Read these off the grid that follows. Indices start at 0.
1) What is the entry in the bottom-left corner?
2) What is the entry at row 1, column 2?
3) What is the entry at row 0, column 0?
4) What is the entry just right of the smallest entry?
5) What is the entry directly below 7321?
6) What is the entry just right of 3878?
7) What is the entry in row 0 and column 2?
8) What is the bottom-right entry?
array([[6333, 6127, 5219, 6846, 3679, 2833, 8045, 4890],
       [7019, 4405, 4704, 6008, 5664, 1423, 6117, 4915],
       [6756, 5203, 4257, 8220, 3352, 4666, 4076, 5320],
       [5024, 7321, 2905, 6536, 3939, 4895, 4676, 4122],
       [7038, 3548, 5891, 7215, 4055, 3771, 5215, 5885],
       [5465, 3093, 6696, 3538, 6052, 2931, 6850, 5338],
       [3074, 4724, 3857, 2939, 5858, 7005, 1832, 4446],
       [6535, 5984, 5093, 6807, 4006, 2412, 8024, 4862],
       [2449, 5923, 5447, 2745, 4523, 7112, 5957, 4461],
       [6880, 4842, 5284, 6071, 5073, 1497, 7533, 4989],
       [6709, 4175, 6238, 5964, 4710, 2164, 7794, 5406],
       [6756, 5327, 5365, 6561, 4386, 1955, 7939, 4956],
       [7313, 3878, 4746, 7674, 4311, 3582, 3825, 5588],
       [6832, 4577, 5465, 5882, 5232, 1438, 7440, 5045],
       [3822, 2742, 6445, 2686, 5786, 6242, 3829, 5475],
       [5557, 3344, 5052, 3495, 6971, 2433, 4930, 4856]])
1) 5557
2) 4704
3) 6333
4) 6117
5) 3548
6) 4746
7) 5219
8) 4856

X = [ 5.28 -1.80 -4.70  7.26 -0.04  7.70]
The entry just left of -4.70: -1.80
The entry just left of -1.80 -> 5.28
The smallest entry?
Answer: -4.70

B =
0.14,-2.39,3.38,0.11,2.51,-3.55,0.44,-0.11,0.78,-0.80
0.03,-1.36,3.38,-1.75,4.40,1.89,3.77,-2.13,-0.70,3.49
-1.75,-2.38,3.38,6.85,-3.26,-3.90,-5.99,1.08,0.23,-4.93
Give the entry just right of the smallest entry.
1.08
The top-right entry -> -0.80
The entry directly above the smallest entry: 3.77
Give the largest entry in the last column.
3.49
Give the entry just left of -3.26.
6.85
The fourth entry, reading row by row is 0.11
The entry directly above 4.40 is 2.51
The 2nd entry on the diagonal from the top-right corner: -0.70
Give the bottom-left entry.
-1.75
The entry just left of 1.89: 4.40
Give the 3rd smallest entry.
-3.90
The entry directly above -3.90 is 1.89
The bottom-right entry -> -4.93
Give the entry just left of the largest entry.
3.38
Give the second entry on the main diagonal.
-1.36
The first entry in reading order is 0.14
The minimum -> -5.99
The 3rd entry in reading order -> 3.38
Give the entry just right of 6.85.
-3.26
Give the second entry, reading row by row.
-2.39

Read these off the array that follows. Indices start at 0.
1) Report the bottom-left entry.
2) Report the entry just right of the smallest entry.
3) Report the entry directly above the smallest entry.
4) Report the entry in row 1 and column 1.
5) Report the top entry of the column that holds the largest entry.
6) Report the entry in row 0 and column 1.
7) Report the entry in row 1 and column 0.
8) Report the entry at row 2, column 2.
-2.45   6.48  -3.17   6.64   0.75  -0.30   5.14
-4.02   1.78  -0.25   3.10   6.28   5.58   1.54
-1.18  -3.45  -6.82  -2.06   5.22   2.43  -6.35
 6.47   2.28   4.28   0.26   2.88  -5.10   5.28
 3.56  -0.26   2.76   1.37  -4.02   4.76   5.07
-3.27  -4.58  -0.77   5.03  -3.79  -4.20   0.39
1) -3.27
2) -2.06
3) -0.25
4) 1.78
5) 6.64
6) 6.48
7) -4.02
8) -6.82
